In the rows, zero is written as 128.
Facts:
{rakla} beton drodra
{rakla} beton plabun
{bresom,drotrum,gripek} beton grobiga
{bresom} beton grigel
{bresom,gripek} beton grobrobre
{bresom,digrus} beton memi
{bago,lemusi} beton bravu
{bago} beton klidra
{bago} beton fikagam
{bago,stuskan} beton skobek
{drazus,grosa,kliklimel,nuflok} beton fevestim
{drazus,plebror} beton greva
{drazus} beton drotrek
{drazus,rovo} beton mogi
{grezol,zigrastil,skalan} beton pevu
{zadri,rerek,gabrus} beton voler
{zadri,grora,gogru,klimor} beton notris
{zadri} beton sudru
{zadri,stupim,sitro} beton muror
{zadri,steplun} beton fidrus
{bokler,treflor,rovo} beton duzek
{bokler,kliklimel} beton rezil
{bokler,treflor,skalan} beton skilil
{bokler,skanim,flutri} beton staner
{grosa,flutri} beton sustos
{grosa} beton kigrom
{grosa,stupim,gripek} beton flodrem
{skanim,kifel,flutri} beton tadres
{skanim} beton bubodrim
{skanim} beton memok
{votru} beton paskik
{pozul,drofas} beton pafur
{pozul} beton stubron
{pozul,nizibem} beton masu
{pozul} beton grunisom
{sagra,steplun} beton tuza
{sagra,treflor,gabrus} beton diskim
{sagra,digrus,rovo} beton flapleflun
{stupim} beton trisos
{kesam,nuflok,griklal,plebror} beton trugon
{grelu} beton stigron
{grelu,skeflitris,zigrastil} beton pudrasku
{grelu} beton giskal
{grelu} beton kisuk
{digrus} beton razetur
{kluflos} beton matre
{kluflos,klimor} beton stifla
{drofas,flutri,rerek,kuzor} beton fletu
{drofas,rafun} beton dedan
{drofas,rafun} beton grezun
{drofas} beton donizu
{treflor,skeflitris,gabrus} beton skiga
{rovo,kuzor} beton notar
{stuskan} beton stani
{grora} beton tisa
{flusin,klimor} beton kledak
{skeflitris} beton truflebros
{rafun,klimor} beton defleflis
{zigrastil,sitro} beton rizo
{flutri,griklal} beton fledri
{flutri} beton klapli
{gripek,griklal} beton romer
{gripek} beton klenek
{gripek} beton doruflan
{gripek} beton figro
{rerek} beton stisu
{nizibem} beton fabusum
{kliklimel} beton stibran
{kliklimel} beton peskor
{kliklimel} beton neklor
{kliklimel,klimor} beton viskol
{nuflok,klimor} beton tripubre
{nuflok,griklal,tragun} beton flubre
{nuflok} beton mugo
{klimor} beton toplek
{grafi} beton birem
{lemusi} beton flubun
{lemusi} beton keklumir
{sitro} beton klubruste
[rakla,staner,zadri,bokler,fletu,fidrus,votru,truflebros,rezil,sagra,klenek,skilaskek,stupim,kesam,grelu,kluflos,bilum,treflor,notar,drodra,mugo,trisos,figro,grapla,flapleflun,rovo,skeflitris,doruflan,fevestim,stako,florok,flubun,matre,birem,zigrastil,sudru,klidra,kifel,bravu,mogi,rarun,stifla,tripubre,nizibem,grobrobre,loger,grunisom,bramam,toplek,defleflis,stigron,donizu,tragun,gabrus,voler,sitro,kuzor] bugro a
[bresom,grezol,pevu,notris,memi,romer,grobiga,sime,tisa,keklumir,kisum,drotrum,stisu,gripek,pafur,trugon,kluval,flodrem,klimor,grafi,lemusi] bugro c
[doston,drazus,fledri,neklor,bibrar,gogru,giskal] bugro e
[skiga,maflonir,grosa,bubodrim,trepu,digrus,flubre,steplun,viskol,grora,kigrom,diskim,dresas,grezun,tadres,nuflok,memok,plabun,skobek] bugro b
[druflal,kisuk,stozos,kledak,masu,stuskan,sopliro,figek,rizo,stani,dedan,pudrasku,drotrek,tuza] bugro d
[stibran,drofas,sustos,stubron,bronul,skilil,troske,skalan,plebror] bugro f
kisem (each to the one after it):
staner > memok > truflebros > plabun > digrus > skilil > pafur > fidrus > skalan
doston > gripek > mugo > bronul > rizo > stifla > tisa
skiga > grelu > sopliro
muror > bokler > klimor > flutri
sagra > stako > flubun > kuzor > stisu > kledak
romer > giskal > notris > pudrasku > loger > tuza > zigrastil > skobek
stozos > trugon > klenek > bresom > flodrem > figek > flubre > grezol
bilum > skilaskek > bubodrim > doruflan > skeflitris > trisos > grunisom > kesam
notar > grora > stibran > flapleflun
grigel > klapli > fletu > kliklimel > rafun > kluflos > flusin > duzek > skoplil > greva
sustos > masu > dedan > defleflis > kisum > fledri > dresas
stuskan > gogru > stupim > maflonir > kluval > bibrar > gabrus
neklor > grafi
matre > tadres > diskim > rakla > steplun > tragun > nizibem > grosa > kisuk
birem > keklumir > figro > rezil > drazus > drofas > zadri > stigron
klidra > nuflok > stani > fabusum > treflor > trepu > bago > donizu > fevestim
stubron > rovo > plebror
mogi > druflal
rarun > drotrek > memi > toplek > kifel > sime > viskol
peskor > troske > skanim > grapla > drodra > paskik > grobrobre
grezun > pevu > lemusi > votru > kigrom > sitro > bravu > bramam
seri > tripubre > rerek > florok > grobiga > sudru > pozul
voler > drotrum
sitre g <- rakla,grezol,fidrus,sagra,skilaskek,bubodrim,stupim,kesam,duzek,kluflos,stibran,steplun,fabusum,treflor,figro,stuskan,grora,neklor,zigrastil,sudru,stisu,stubron,kifel,flutri,bravu,mogi,diskim,bronul,trugon,skilil,nizibem,troske,grobrobre,skalan,dedan,toplek,nuflok,griklal,plabun,klimor,grafi,skobek
sitre h <- bresom,staner,doston,skiga,zadri,grosa,muror,votru,stozos,digrus,notar,masu,mugo,tisa,flusin,keklumir,fevestim,rafun,fikagam,florok,sopliro,kigrom,rerek,rarun,stifla,razetur,gogru,bramam,seri,flodrem,stigron,gabrus,sitro,tuza
sitre i <- ronatu,paskik,drazus,bokler,pevu,skoplil,rezil,pozul,grelu,drofas,trisos,viskol,sime,flapleflun,doruflan,drotrum,bibrar,klidra,tadres,grunisom,rizo,stani,pudrasku,memok,defleflis,lemusi
sitre j <- bago,notris,maflonir,fletu,skanim,druflal,truflebros,memi,bilum,greva,drodra,grobiga,sustos,rovo,skeflitris,stako,flubun,klapli,dresas,tripubre,figek,grezun,loger,klubruste,giskal,voler,kuzor
sitre k <- klenek,kisuk,romer,trepu,fledri,flubre,kledak,grigel,grapla,kisum,matre,birem,gripek,pafur,peskor,kluval,kliklimel,drotrek,donizu,plebror,tragun

Known rows:
diskim: [ 89 146 151  93 145 137 184 141 119 146 138 152  80 130 125  58 180 111
 132 162 128  97 129 135 133 187 134]
kesam: [117 147 133 178 118 129 111 176 149 156 155 120 117 100 106 133 117 146
 113 104 119 127 134 134 148 158 132]
masu: [109 111 131  98 142 136 196 128  66 116 116 152 152 146 115 107 173 108
 135 125 121 142 142 115 132 131 117]
notris: [104 129 113  68 137 120 190 110 102 138 144 148 118 143 112 105 173 103
  99 113 113 116 135 129 128 136 139]
drodra: [115 128 130 136 133 136 174 111 110 151 128 150 143 137 122 120 158 137
 131 123 119 124 148 119 143 131 130]
kluflos: [134 145 109 127 126 125 133 198 152 132 138 142 126  80 119 139 137 124
 118 119 110 136 127 116 145 151 120]
tuza: [104 119 131 124 152 141 192 114 128 137 145 137 120 180 123  97 166 154
 134 137 123 118 141 135 142 157 116]
mogi: [ 89 150 142 100 120 133 155 162  76 140 151 167  89 122  93  72 180  94
 105 132 123 106 115 135 137 190 142]
trepu: [119 110 147 144 150 129 164 145 109 124 131 132 147 166 127 144 161 142
 144 127 115 144 131 136 148 137  95]
donizu: [102 104 122 120 134 128 184 126 147 127 147 141 155 161 114 145 155 134
 131 111  93 138 143 140 144 115 109]
fevestim: [ 89 122 136 152 121 123 173 106 121 160 179 116 139 179  92 108 139 123
  94  88 104 117 148 157 140 145 129]
rovo: [150 150  99 148 146 133 118 172 134 118 139 165  87 144 111 143 156 184
 130 126 143 133 117 121 156 188  94]
rizo: [ 73 115 148 121 150 152 187 114 125 137 136 142 133 174 128  99 173 154
 162 144 121 124 134 145 143 154 122]
flusin: [148 112 115 135 146 121 150 177 133 124 126 127 139 150 119 142 140 132
 120 109 114 157 139 120 142 143  96]
ronatu: [117 109 142 134 134 138 145 144 103 121 108 132 155 162 121 116 162 136
 132 123 117 152 125 123 138 164 102]
skobek: [104 124 170 152 123 144 182 121 122 188 121 116 152  94 146 101 149 124
 143 150 117 120 156 108 141 115 148]
defleflis: [ 95  98 105  95 130 118 186 147 120 124 147 142 156 158 110 124 159  91
 111  91 100 145 135 141 134 129 116]
sime: [ 98 107 133 138 135 146 134 130 133 133 122 131 156 160 120 144 157 149
 134 118 124 144 131 128 144 129 118]
fidrus: [ 93 146 136 115 131 138 180 133 162 162 154 136 115 116 123  97 156 138
 129 140 110 101 135 133 140 152 151]

Rows:
No name comes twice in this set of rows, the named rows included.
[127 160 121 126 141 139 112 205 125 109 124 186  85 103 121 122 173 150
 131 154 153 124 104 114 146 206 114] => sagra
[ 94 102 122  99 136 135 180 103 136 134 133 122 161 157 117 141 160 127
 125 115 105 131 135 137 137 109 117] => pafur
[111 134 148 159 128 117 165 106 123 169 164 107 111 157 107  99 138 131
 105 104 113 119 152 146 143 140 123] => greva
[114 116 134  96 143 117 164 149  66  96 143 152 117 167  98 112 173  89
 112 104 120 135 125 136 133 159  92] => peskor
[107 145 129  87 128 128 150 166  90 128 146 146  93 108 100  85 162  88
  96 107 123 124 120 132 128 173 129] => neklor
[132 119 109 163 137 135  90 196 121 105 136 133 120 150  98 153 140 167
 126  84 138 160 110 141 144 181  93] => drazus
[ 89 130 165 176 125 143 143  75  60 168 134 130 114 150 103 115 161 140
 113 111 145 112 136 128 146 144 138] => grobiga
[ 97 122 168 150 141 136 140 135   9 120 119 158 115 163 104 118 180 110
 139 124 153 133 124 130 144 169 101] => grigel
[141 138 119 114 139 120 132 210 141 118 125 147 108  88 127 125 147 112
 124 134 121 145 123 114 140 164 110] => grora
[102 110 135 106 136 132 170 132  56 107 115 177 144 156 108 124 179 119
 139 119 125 132 125 119 142 139 109] => birem

The same objects again, as new rows of numbers:
Known rows:
klenek: [ 98 145 147  87  87 120 123 106 135  94  93 115  93  96 168 138 121 113
 122 118 145 126 160 104 128 137 129 116 122 102 154 128 104 106 131]
rovo: [110  95 120  91 117 155 185 158 119  99  98 185 163  80 183 175 134 127
 140 150 145  91 241 130 100  83 122 110 136 124 160 107 103 128 100]
stani: [117 141 141 153  76 105 131 134 143 101  98 174 136  87 153 100 140  77
 104 161 151 126  88 131 100 118 125  84 151 117 121  72 108  97 107]
voler: [ 98 148 132 159 190 132 122  93  97 163 139 114  86 129 117 141 124 110
 137  98 143 134 146 103 122 130 141 181  75  88 172 110 148 128  90]
rerek: [109  93 120  95 166 151 164 174 132 109 104 149 134 119 151 157 146 133
 147 138 126  86 209 118 117  93 114 135 107 125 165 113 119 102  96]
skilil: [ 95 156 129 155 130 123 139  93  99 113 136 201 129  67 231 128 117 100
 105 163 147 148 140 127 108 120 150 168 120 111 130  89 119 179 105]
grezun: [ 99 141 155 126 143 116 125 100 118 150 125  80  96 148  93 116 128 110
 126 128 145 137 145 103 125 128 124 146  86  91 166 109 132  92 110]
tadres: [ 93 153 144 135 160 139 139  74 116 162 139  95 104 134 129 127 131 104
 103 136 130 162 123 108 160 138 160 139  75  87 141 130 110  99 120]
notris: [ 90 161 142 136 147 107 119 112 123 148 130  81  86 153 102 111 129 111
 114 108 124 133 144 104 132 132 143 193  82  89 161 107 124 106 102]
trepu: [149 147 136 125 153 124 127 125 144 112 167 108 106 165 124 129 165 129
 134 136 138 117 136 123 155 111 116 139  94 123 149 126 141  84 129]
lemusi: [149 127 131 152 140 133 142 152 150 140 130 129 154 140  97 143 202  99
 136 151 129 114  99 134 147  99 119  74 114 131 114 118 128  48 141]
skeflitris: [146 121 104 166 213 151 147 153 115 135 166 149 136 145 139 178 184 138
 162 134 126  95 172 128 140  87 130 155 101 133 157 125 164 116 105]
maflonir: [109 120 142 115 115 127 129 146 141  95 103 140 114 121 144 121 148 106
 132 154 149 115 138 115 102 102 104 126 148 106 154 122 134  97 123]
kledak: [113 165 134 106 125  92 122 131 153 130 145  92  76 159 123 118 153 117
 109 116 120 113 147 110 154 131 149 162  80  92 145 119 105 108 118]
sagra: [105  96 107 134 133 173 179 128 106 120  90 215 179  58 186 172 137 112
 131 155 143 114 187 146 108  94 139  85 132 126 129  95 107 124 100]
kluflos: [111 116 118  97 105 149 155 140 135 112 118 149 152  81 186 141 173 117
 121 174 131 115 146 122 143 103 128  93 128 137 109 154 124 114 155]
tragun: [128 145 137  68 125 126 152 141 146 124 153  69 115 134 143 156 155 142
 120 132 128  96 193 114 168 117 141 115  76 117 137 156 127  93 152]
flubre: [108 163 156  84 114 109 132 115 140 122 159  55  81 163 145 111 134 131
  95 129 130 132 165 107 174 130 147 163  73  87 148 145 113  96 140]
bramam: [146 138 133 128 142  98 121 167 132 121 186  89 106 148 139 124 164 138
 133 135 132  99 141 110 130 105 118 157 112 136 160 132 164 106 147]

Rows:
No name comes twice in this set of rows, the named rows included.
[123 106 118  60 150 140 172 189 149 121 165  83 127 163 152 138 163 155
 120 163 111  83 235 113 167  96 133 138  84 121 148 165 134  87 145] => grosa
[127 117 102 127 193 180 172 116 119 162 129 134 156 109 146 182 175 130
 143 144 125 110 188 129 167 101 153 109  75 118 122 144 127 100 116] => bokler
[101 157 137 113 136 120 136 107 134 146 165  86 108 145 156 106 149 122
  90 151 121 156 142 111 176 128 162 157  72  90 118 149 113 108 147] => viskol
[ 95 126 139 176 215 135 124 104 103 155 135 122  83 153 118 130 110 112
 145  82 135 139 139 108 117 132 132 192  87  92 188  96 146 117  69] => skiga
[ 92 156 148  78  99  86 135 158 146  88 147 102 102 131 184 105 142 128
  95 156 127 118 174 102 141 111 139 183 105 112 139 146 114 135 142] => greva
[125 107 127  54 126 156 172 160 158  92 103 145 141 117 172 173 160 139
 132 165 126  86 229 120 154  93 121  97  95 119 136 144  98  95 121] => kliklimel
[ 79 132 151 134 160 123 132 118 117 123 108 131  87 111 139 118  94 101
 132  94 144 132 152 100 101 126 127 168 106  92 178  95 121 122  75] => muror
[121 136 148 140  95  94 101 134 130  98 107 124 107  92 139 119 139  91
 143 130 159 122  96 108  89 117  96 116 152 126 158 115 144 104 132] => flubun
[ 74 130 121 178 167 162 127  88 107 126 110 175 111 102 186 131 128  91
 115 137 130 169 113 126 118 127 148 168 120  98 141 110 127 139  91] => diskim
[151 116 117 115 124 144 156 158 155 100 137 162 170 110 171 146 190 124
 125 180 131 110 136 129 148  81 127  97 117 140 103 136 117  91 141] => pozul
[ 88 124 137 114 143 114 136 149 131 107 127 124 104 119 153 118 122 121
 125 126 135 109 154 105 115 117 119 168 117 111 168 116 126 126 100] => razetur
[128 129 103 141 142 141 167 156 118  96 160 218 175  79 251 159 173 121
 118 186 136 109 176 143 119  81 145 138 146 146 114 118 136 157 129] => skalan
[160 119 136 120 111 103 139 197 160  77 135 148 150 129 143 130 185 116
 141 180 142  83 137 120 116  76  84  93 144 157 144 120 151  78 144] => bago
[136 173 131 122 143 103 123 125 139 123 183  86  94 144 159 138 160 140
 116 127 133 125 137 109 153 127 142 159  90 116 142 135 144 116 145] => donizu

The same objects again, as new rows of numbers:
Known rows:
greva: [141 133 119 119 135 127 130 116 141 135 110 146 131 138 134 124 157 118
 119 123 139 134 163 120 126 129 118 142 128  98 139 130 118 145 126 119
 126 134 128 134 143 121 122 134 137 121]
nuflok: [128 122 131 155 128 134  92 133 117 129 115 113 145 105 128 159 101 125
 132 114 120 121 110 126 133 142 127 131 111 170 122 113 135 137 134 130
 128 128 126 120 129 131 115 136 125 143]
romer: [153 131 155 120 111 137 115 134 132 132 121 132 133 121 116 144 122 112
 120 123 129 121 122 118 106 148 112 143 132 116 114 136 125 129 133 127
 134 130 134 121 135 134 127 136 127 137]
treflor: [128 131 133 145 141 131  92 121 120 134 116 109 144 112 125 143 128 133
 132 119 123 127 106 132 143 120 120 128 112 159 129 123 127 138 132 131
 125 125 119 121 130 123 114 136 118 138]
sustos: [149 128 155 116 116 135 133 133 134 135 123 138 140 120 127 143 113 113
 117 118 132 124 151 121  91 155 119 138 125 119 124 126 129 136 135 116
 113 143 133 124 123 131 133 140 127 140]
memi: [144 128 142 118 121 132 131 128 135 135 120 142 137 127 129 132 132 113
 118 122 135 128 148 120 102 143 118 140 128 112 129 127 123 137 131 117
 118 140 132 126 131 127 129 137 127 133]
figro: [146 126 152 126 117 131 110 120 131 134 113 127 138 131 125 139 137 126
 130 118 121 125 126 132 124 136 117 136 128 116 123 139 115 124 147 131
 103 131 132 122 138 118 123 142 126 134]
pevu: [146 123 144 114 120 131 125 120 126 140 125 131 155 129 126 136 119 118
 124 107 128 125 115 120 111 163 119 142 129 128 125 125 120 134 147 119
 102 142 132 111 136 122 133 131 132 134]
fabusum: [150 124 142 135 116 129 108 124 133 133 112 132 141 130 127 141 139 128
 130 115 122 124 130 131 132 136 119 140 127 112 123 136 117 129 145 131
 105 132 135 123 139 118 121 140 127 130]
kliklimel: [137 137 137 141 134 134  96 134 121 132 119 118 137 100 114 144 118 119
 121 125 132 125 102 121 130 133 114 134 119 155 122 122 136 145 117 128
 156 126 121 119 129 133 117 128 126 137]
kuzor: [123 135 129 130 148 130 114 124 124 137 121 122 140 107 128 131 128 119
 119 124 138 132 123 123 120 126 115 129 114 152 136 115 134 148 117 119
 139 134 115 123 120 126 120 132 123 137]
digrus: [120 125 123 166 132 131  97 136 125 126 103 119 129 109 132 155 114 126
 131 125 124 124 146 131 138 116 127 131 105 159 129 115 134 140 125 131
 142 121 122 133 123 128 107 140 121 140]
klapli: [147 127 152 115 118 132 131 132 134 136 123 143 139 118 126 136 123 112
 117 122 132 127 135 123  95 152 117 139 125 112 125 126 128 135 132 116
 115 142 133 124 126 126 131 137 126 137]
tragun: [130 142 130 136 143 133  98 125 123 133 116 113 132 106 117 135 130 121
 123 127 135 129 106 120 137 123 111 132 119 153 126 125 131 144 115 128
 157 122 116 122 130 132 115 128 126 135]
bubodrim: [144 120 134 138 111 131 112 124 130 129 108 133 138 133 133 151 121 125
 130 116 119 122 140 125 128 146 128 141 128 122 121 129 119 128 147 131
 110 128 135 126 142 124 120 141 133 132]
rovo: [125 134 135 128 145 131 112 127 122 136 122 119 140 106 127 129 123 119
 120 124 137 131 122 124 114 129 116 129 112 154 135 114 135 146 119 119
 138 133 115 121 117 128 121 131 121 138]
ronatu: [137 126 127 123 139 127 117 116 125 141 124 125 152 122 129 133 128 121
 124 108 131 128 109 121 131 150 120 140 125 148 129 124 125 146 138 120
 111 138 127 117 139 118 128 128 132 128]
sitro: [125 133 131 156 141 129  94 129 126 129 108 114 129 111 127 144 135 131
 131 129 126 129 140 136 142 101 118 127 106 148 136 126 129 137 124 132
 138 120 116 130 124 122 109 142 114 137]
kluval: [137 137 126 132 133 133 107 126 129 132 115 128 129 119 120 140 139 118
 122 121 136 127 124 116 135 126 115 140 128 129 123 131 126 142 122 130
 152 123 124 127 141 131 120 132 133 127]

Rows:
No name comes twice in this set of rows, the named rows included.
[144 134 116 132 124 130 118 119 135 128 105 140 123 138 128 135 143 115
 121 121 136 127 149 113 135 137 120 146 137 110 125 135 118 139 126 130
 148 122 129 134 150 132 116 133 148 121] => flubre
[137 125 150 136 125 133 101 127 123 135 121 117 142 113 123 146 124 128
 130 116 121 123 109 133 126 134 117 131 118 143 122 132 126 128 141 131
 112 131 126 119 127 122 121 141 118 141] => skilaskek
[150 135 155 115 118 133 116 127 133 134 118 132 127 125 115 134 134 116
 120 125 132 124 124 121 115 142 110 141 135 112 118 141 121 130 131 128
 132 127 131 124 135 130 126 136 130 133] => klenek
[128 123 124 156 132 133  92 127 118 130 112 113 144 109 130 155 103 127
 132 114 123 122 114 126 139 135 129 133 110 166 125 113 133 140 134 131
 131 126 125 121 129 129 114 135 127 139] => grora
[152 123 157 146 109 129 108 142 140 130 109 139 131 119 124 149 126 126
 127 126 119 123 144 137 120 125 119 139 119 108 124 135 123 128 137 130
 115 131 137 127 133 117 118 146 117 134] => masu
[139 129 131 142 129 132 104 122 128 132 113 122 142 122 129 151 128 130
 132 110 123 124 130 129 140 126 125 136 119 140 126 131 125 139 141 132
 118 129 126 122 131 123 118 141 129 132] => bronul
[150 125 138 115 125 127 121 121 130 139 119 140 152 128 128 131 130 121
 124 107 128 128 117 123 124 159 118 144 130 116 127 126 119 141 143 119
 108 143 134 117 148 114 129 129 137 125] => pudrasku
[135 125 149 150 128 131  85 141 119 133 121 115 150  91 121 158 111 130
 130 115 119 122  87 133 134 136 120 129 108 165 120 117 138 139 132 130
 125 134 126 114 127 121 118 134 114 141] => stuskan
[132 128 157 119 128 133 122 133 125 137 130 128 141 104 124 137 115 115
 118 124 133 126 120 125  94 146 115 131 118 141 125 122 136 137 126 118
 123 140 124 121 118 129 129 137 117 143] => bilum
[136 133 121 137 129 132 110 125 128 129 112 130 126 120 125 145 126 116
 121 119 135 126 131 113 133 138 119 140 128 136 122 126 128 143 121 129
 157 122 125 131 140 136 117 132 140 126] => trepu
[135 134 115 131 141 124 120 122 135 134 114 143 135 121 134 127 151 121
 119 120 140 134 144 121 133 122 120 139 121 120 139 121 128 153 117 119
 136 134 125 133 138 120 119 131 133 120] => druflal
[128 136  90 164 100 102 145  99 115 139 152 177 116 126 174  85 242 132
 122  62 155 132 137 135 170 131 100 160 112 134  77 134 143 157 132 115
  71 111  88  95 182 106 199 165 100 112] => paskik
[128 132 137 132 141 131 112 133 125 134 124 125 143 101 127 138 115 119
 119 123 135 129 119 123 113 139 118 131 111 153 131 110 141 148 118 117
 138 137 121 121 119 129 122 130 119 139] => skanim
[149 124 145 115 121 127 121 124 129 140 124 138 154 125 126 137 129 121
 123 105 129 126 109 123 117 161 119 143 129 121 123 126 124 141 144 119
 108 146 134 113 144 115 131 131 135 126] => stani

